Below are the code and all the weights of a small trained network. Each question names an input and a target symbol and asks about switching units off, where a switched-off unit gives its printed mean instead of its output.

import numpy as np


def w(rows, s, z=0):
    codes = np.array(rows[::2]) - 128.0
    scale = np.full(codes.shape[1], s)
    scale[-1] = z or s
    return codes * scale


def norm(h):
    return h / np.sqrt((h * h).mean(-1, keepdims=True) + 1e-5)


def f(y):
    return np.maximum(y, 0)


def softmax(a):
    e = np.exp(a - a.max(-1, keepdims=True))
    return e / e.sum(-1, keepdims=True)


def log_softmax(a):
    a = a - a.max(-1, keepdims=True)
    return a - np.log(np.exp(a).sum(-1, keepdims=True))


def net(x, mask):
    ids = ['αδεζλσ'.index(c) for c in x.split()]
    T = len(ids)
    res = E[ids] + P[:T]
    u = 0
    for l in range(2):
        q, k, v = (norm(res) @ M[l].T for M in (Q, K, V))
        z = softmax(np.where(np.tri(T) > 0, q @ k.T / 3**0.5, -1e9)) @ v
        res = res + np.where(mask[u], z, O[l][:, -1]) @ O[l][:, :-1]
        u += 1
        y = f(norm(res) @ A[l][:, :-1].T + A[l][:, -1])
        res = res + np.where(mask[u : u + 4], y, B[l][:, -1]) @ B[l][:, :-1]
        u += 4
    return log_softmax(norm(res)[-1] @ U[:, :-1].T + U[:, -1])


Q, K, V, O, A, B = {}, {}, {}, {}, {}, {}
E = w([
[129,106,112,170,62,12,154,101,73,72,72,142],'α',
[120,153,147,196,106,24,207,54,37,100,168,167],'δ',
[162,151,95,122,123,192,109,119,122,3,67,135],'ε',
[136,89,164,181,98,107,49,33,96,85,151,72],'ζ',
[209,130,121,228,47,48,231,111,169,120,114,135],'λ',
[143,105,92,60,38,163,121,146,65,149,101,147],'σ',
],0.016)
P = w([
[88,200,188,100,115,150,117,121,158,186,138,95],'0',
[74,100,177,126,141,96,107,104,152,140,72,9],'1',
[176,110,145,234,144,151,76,161,121,109,158,154],'2',
[145,100,165,105,139,122,132,138,106,148,47,78],'3',
[184,94,83,179,138,139,117,124,114,76,184,187],'4',
[128,99,148,84,145,150,194,107,130,130,51,106],'5',
[149,111,45,124,119,140,160,58,125,81,188,196],'6',
],0.014)
Q[0] = w([
[78,145,207,198,141,129,123,154,175,166,99,73],'L0H0',
[107,193,141,130,106,143,162,59,103,138,39,28],'L0H0',
[134,177,140,68,95,145,143,68,132,142,1,32],'L0H0',
],0.0075)
K[0] = w([
[105,142,120,170,151,142,49,180,124,174,142,120],'L0H0',
[80,216,119,99,90,124,116,139,164,157,155,122],'L0H0',
[84,254,158,93,114,93,132,155,167,139,180,114],'L0H0',
],0.0096)
V[0] = w([
[93,174,192,254,159,189,117,121,172,99,165,56],'L0H0',
[96,92,118,197,141,87,81,40,41,83,62,179],'L0H0',
[122,187,51,159,144,78,197,151,159,98,33,214],'L0H0',
],0.0055)
O[0] = w([
[139,80,122,54,136,78,136,120,149,99,240,142,152],'L0H0',
[83,142,112,49,163,128,81,127,153,129,67,175,255],'L0H0',
[98,155,136,175,147,74,150,250,193,143,195,102,142],'L0H0',
],0.012,0.0068)
A[0] = w([
[54,157,167,186,194,104,171,203,132,83,42,105,102],'L0N0',
[28,224,98,137,124,140,157,135,95,146,83,182,254],'L0N1',
[124,117,48,232,110,141,50,112,225,112,141,105,221],'L0N2',
[153,93,71,167,165,1,113,29,189,62,113,207,131],'L0N3',
],0.0052,0.00094)
B[0] = w([
[67,175,82,122,69,102,86,218,142,170,83,45,166],'L0N0',
[239,189,221,132,99,172,107,122,128,140,159,178,185],'L0N1',
[235,57,78,63,138,89,133,52,173,114,130,253,147],'L0N2',
[139,110,1,74,156,163,49,157,102,129,106,128,245],'L0N3',
],0.0074,0.011)
Q[1] = w([
[171,127,12,84,128,119,86,49,103,68,133,176],'L1H0',
[95,198,137,107,149,52,140,73,34,98,109,95],'L1H0',
[101,126,212,2,45,99,218,141,153,107,69,54],'L1H0',
],0.0066)
K[1] = w([
[117,179,89,100,123,150,134,120,131,116,140,164],'L1H0',
[75,143,155,80,161,132,147,123,142,145,138,95],'L1H0',
[134,158,253,152,110,142,96,119,138,162,174,129],'L1H0',
],0.013)
V[1] = w([
[136,113,93,140,228,253,171,149,126,39,153,149],'L1H0',
[214,138,134,181,89,137,215,109,102,190,196,217],'L1H0',
[146,227,187,58,134,145,118,61,62,124,92,249],'L1H0',
],0.0056)
O[1] = w([
[132,148,168,148,153,125,139,127,151,23,124,67,72],'L1H0',
[110,89,161,168,183,61,119,138,25,164,161,250,148],'L1H0',
[152,131,131,174,225,165,87,164,72,113,143,65,247],'L1H0',
],0.011)
A[1] = w([
[43,62,178,138,146,114,118,98,133,117,146,110,5],'L1N0',
[159,174,135,106,148,107,138,162,173,2,163,63,91],'L1N1',
[99,129,69,133,145,126,114,164,114,121,103,137,169],'L1N2',
[158,110,109,146,55,174,99,131,130,116,170,162,169],'L1N3',
],0.0085,0.003)
B[1] = w([
[112,123,139,215,115,194,136,180,185,136,202,109,134],'L1N0',
[80,160,101,140,187,166,221,151,127,183,154,71,168],'L1N1',
[150,139,177,159,95,88,124,126,157,169,127,169,253],'L1N2',
[138,143,137,204,136,167,250,99,96,73,99,188,182],'L1N3',
],0.012,0.0069)
U = w([
[143,193,86,74,5,182,48,171,182,161,114,69,174],'α',
[155,108,131,121,204,154,29,233,116,136,171,106,77],'δ',
[86,132,116,134,138,186,204,180,148,63,127,9,184],'ε',
[112,121,74,4,73,191,85,18,112,51,135,98,69],'ζ',
[100,58,118,126,44,127,187,103,179,105,178,149,248],'λ',
[123,142,135,225,3,240,144,100,50,81,51,64,15],'σ',
],0.0048,0.0013)

Each question gives the input, a string of symbols that net reads in full, and the target symbol t.
The units are the heads (3 rows each of Q, K, V and O) and the neurons (one row each of A and B). Each row of codes is followed by its name. A weight is (code - 128) times the scale printed after its matrix; where a second scale follows, it is the last column's (O, A, B and U).
mask holds one flag per unit, layer by layer, with each layer's heads first. A switched-off unit (its flag False) gives its mean, the last column of its rows in O or B, instead of its output. The means were averaged over made-up inputs and are rounded, as every weight is.
A unit's drop is (log p(t) with every unit on - log p(t) with that unit switched off) / (log p(t) with every unit on - log p(t) with every unit switched off).
The circuit of an input: a set's keep is (log p(t) with only the set's units on - log p(t) with every unit switched off) / (log p(t) with every unit on - log p(t) with every unit switched off). Starting from all 10 units, units are removed one at a time, each time the one whose removal leaves the highest keep (on an exact tie, the one counted first), for as long as the keep stays at least 0.8.
units of the circuit, in order: the units of the circuit, biggest drop first
k most important neurons: the k neurons with the biggest drops, biggest first
k most important neurons of layer l: the k neurons of layer l with the biggest drops, biggest first
drop of u: that unit's drop, to one decimal
input λ δ σ δ δ α, target λ: units of the circuit, in order	L0H0; L1H0
input ζ δ ε, target ε: units of the circuit, in order	L1H0; L1N1
input α σ σ ε, target α: units of the circuit, in order	L1H0; L0N0; L0H0
input λ δ δ ζ δ ε, target λ: units of the circuit, in order	L1H0; L0H0; L0N3
input δ δ λ, target λ: units of the circuit, in order	L1H0; L0H0
input σ δ σ λ δ λ, target σ: units of the circuit, in order	L0H0
input δ λ δ, target λ: 2 most important neurons	L1N3; L0N1
input λ δ δ δ, target λ: units of the circuit, in order	L0H0; L1H0
input α σ ζ δ δ δ, target α: units of the circuit, in order	L1H0; L0H0; L0N0
input λ ε δ σ, target λ: units of the circuit, in order	L1H0; L0H0
input ε α δ ε, target ε: units of the circuit, in order	L1N1; L1H0
input δ δ σ δ δ σ δ, target σ: 2 most important neurons of layer 0	L0N1; L0N2
input ε ζ λ δ δ σ, target ε: 2 most important neurons of layer 0	L0N3; L0N0
input λ δ σ δ ζ ζ, target λ: most important neuron	L0N3
input δ λ δ ζ δ, target ζ: 2 most important neurons of layer 0	L0N3; L0N1
input α δ ζ, target ζ: drop of L0H0	0.3
input δ δ α λ σ, target σ: drop of L1N3	0.7
input σ ζ δ ζ, target σ: drop of L0H0	1.2
